Below are the code and all the weights of a small trained network. Each question names an input and a class and asks about switching units off, where a switched-off unit gives its printed mean instead of its output.

import numpy as np


def w(rows, s, z=0):
    codes = np.array(rows[::2]) - 128.0
    scale = np.full(codes.shape[1], s)
    scale[-1] = z or s
    return codes * scale


def f(y):
    return np.maximum(y, 0)


def log_softmax(a):
    a = a - a.max(-1, keepdims=True)
    return a - np.log(np.exp(a).sum(-1, keepdims=True))


def net(x, mask):
    res = np.array(x, float).reshape(1, 7) / 4 @ E
    y = f(res @ A[0][:, :-1].T + A[0][:, -1])
    res = res + np.where(mask, y, B[0][:, -1]) @ B[0][:, :-1]
    return log_softmax(res[-1] @ U[:, :-1].T + U[:, -1])


A, B = {}, {}
E = w([
[145,89,141,74,43,122,134,119,158,95,4],'x0',
[144,125,129,136,131,133,137,127,125,122,129],'x1',
[120,129,138,129,132,121,137,123,122,133,120],'x2',
[110,118,121,124,124,118,121,143,143,139,130],'x3',
[178,41,192,111,202,121,39,113,139,153,103],'x4',
[74,92,138,188,102,195,135,53,190,140,133],'x5',
[125,134,127,127,125,132,116,130,128,124,131],'x6',
],0.014)
A[0] = w([
[128,126,130,124,70,147,148,107,169,106,77,21],'n1',
[113,148,89,53,96,130,160,133,102,99,114,61],'n2',
[143,157,104,192,189,57,83,115,125,126,196,160],'n3',
[59,165,90,255,131,193,165,77,163,153,226,141],'n4',
[200,71,189,89,174,103,54,103,133,161,89,126],'n5',
[128,145,105,172,226,80,117,161,90,135,221,170],'n6',
[171,81,117,47,146,110,63,138,121,158,85,116],'n7',
[196,98,188,104,123,85,112,168,143,83,126,98],'n8',
[145,151,119,115,110,128,188,123,162,163,87,113],'n9',
[75,14,163,205,79,216,120,18,187,137,119,146],'n10',
[115,203,55,119,13,105,197,139,103,106,137,112],'n11',
[149,138,129,163,233,103,91,142,102,176,222,51],'n12',
[103,56,125,165,105,206,117,29,173,161,104,1],'n13',
[101,183,113,195,136,160,150,112,157,125,161,134],'n14',
[152,55,188,138,207,182,58,114,139,175,124,42],'n15',
[139,109,205,103,162,153,97,112,160,166,152,37],'n16',
],0.0082,0.013)
B[0] = w([
[72,164,56,105,170,168,159,159,60,218,224,152],'n1',
[94,101,154,148,118,59,55,124,174,112,79,149],'n2',
[135,145,110,86,107,151,171,165,139,140,124,190],'n3',
[115,68,45,202,90,78,83,45,113,197,128,233],'n4',
[124,84,151,178,101,88,120,93,146,138,118,199],'n5',
[89,185,132,94,169,182,168,188,128,127,151,211],'n6',
[155,120,151,171,111,70,70,73,108,116,153,175],'n7',
[104,99,112,175,102,95,125,91,121,107,159,157],'n8',
[148,148,138,102,122,129,108,137,113,132,138,152],'n9',
[97,193,117,71,156,196,190,196,114,135,166,250],'n10',
[163,148,168,58,163,132,135,223,146,75,115,209],'n11',
[211,94,209,64,74,82,65,197,187,48,18,180],'n12',
[217,110,227,67,117,77,96,175,214,14,2,171],'n13',
[127,92,72,150,142,136,117,81,102,133,127,178],'n14',
[129,216,136,55,155,170,163,186,104,107,160,176],'n15',
[95,142,62,112,131,201,160,120,63,199,214,145],'n16',
],0.0095,0.02)
U = w([
[109,204,100,83,130,183,163,160,70,149,180,20],'0',
[145,110,199,89,123,126,114,146,160,102,73,252],'1',
[113,26,92,220,112,108,103,7,86,164,143,116],'2',
],0.012,0.0041)

Each question gives the input, the list of numbers given to net, and the class t.
The units are the neurons (one row each of A and B). Each row of codes is followed by its name. A weight is (code - 128) times the scale printed after its matrix; where a second scale follows, it is the last column's (A, B and U).
mask holds one flag per neuron, in row order. A switched-off neuron (its flag False) gives its mean, the last column of its row in B, instead of its output. The means were averaged over made-up inputs and are rounded, as every weight is.
A unit's drop is (log p(t) with every unit on - log p(t) with that unit switched off) / (log p(t) with every unit on - log p(t) with every unit switched off).
The circuit of an input: a set's keep is (log p(t) with only the set's units on - log p(t) with every unit switched off) / (log p(t) with every unit on - log p(t) with every unit switched off). Starting from the 12 units with the biggest drops (on a tie, the unit counted first), units are removed one at a time, each time the one whose removal leaves the highest keep (on an exact tie, the one counted first), for as long as the keep stays at least 0.8.
circuit, biggest first: the units of the circuit, biggest drop first
most important unit: the unit with the biggest drop
k most important neurons: the k neurons with the biggest drops, biggest first
drop when u is switched off: that unit's drop, to one decimal
input [1,-1,-3,-7,-4,-4,-2], class 1: most important unit : n10
input [-2,3,-8,2,-4,1,-1], class 2: circuit, biggest first : [n10 n4]
input [-1,-6,8,-1,6,8,-7], class 0: 4 most important neurons : [n10 n15 n16 n12]
input [-4,-2,-8,6,-1,2,5], class 2: 2 most important neurons : [n4 n10]
input [6,8,2,1,-1,1,1], class 0: 2 most important neurons : [n12 n13]
input [0,8,-6,-4,5,4,-7], class 0: 4 most important neurons : [n10 n12 n15 n16]
input [0,2,-4,1,3,4,-8], class 0: 3 most important neurons : [n10 n12 n15]
input [-5,-6,-5,0,7,4,-6], class 0: 3 most important neurons : [n15 n16 n10]
input [-8,7,-4,-4,1,-5,-6], class 1: 2 most important neurons : [n12 n10]
input [1,-2,2,6,-7,-1,8], class 1: 2 most important neurons : [n10 n11]
input [-6,8,3,5,6,-4,3], class 1: 2 most important neurons : [n12 n10]
input [7,-5,8,2,-1,2,-1], class 0: 2 most important neurons : [n1 n12]
input [2,5,3,-5,-3,-2,-6], class 1: 2 most important neurons : [n10 n6]
input [-6,6,2,-1,8,-8,6], class 1: most important unit : n12
input [-2,-1,6,-1,0,6,-5], class 2: 2 most important neurons : [n4 n11]
input [-3,-6,-2,-6,-6,4,2], class 2: drop when n4 is switched off : 0.9
input [-3,8,1,-8,5,-8,0], class 1: drop when n12 is switched off : 0.6
input [-5,8,-8,-3,3,-8,6], class 1: drop when n12 is switched off : 1.7
input [-5,8,3,-1,-1,5,8], class 2: drop when n4 is switched off : 1.4
input [-3,-2,0,-5,3,-2,1], class 1: circuit, biggest first : [n10]
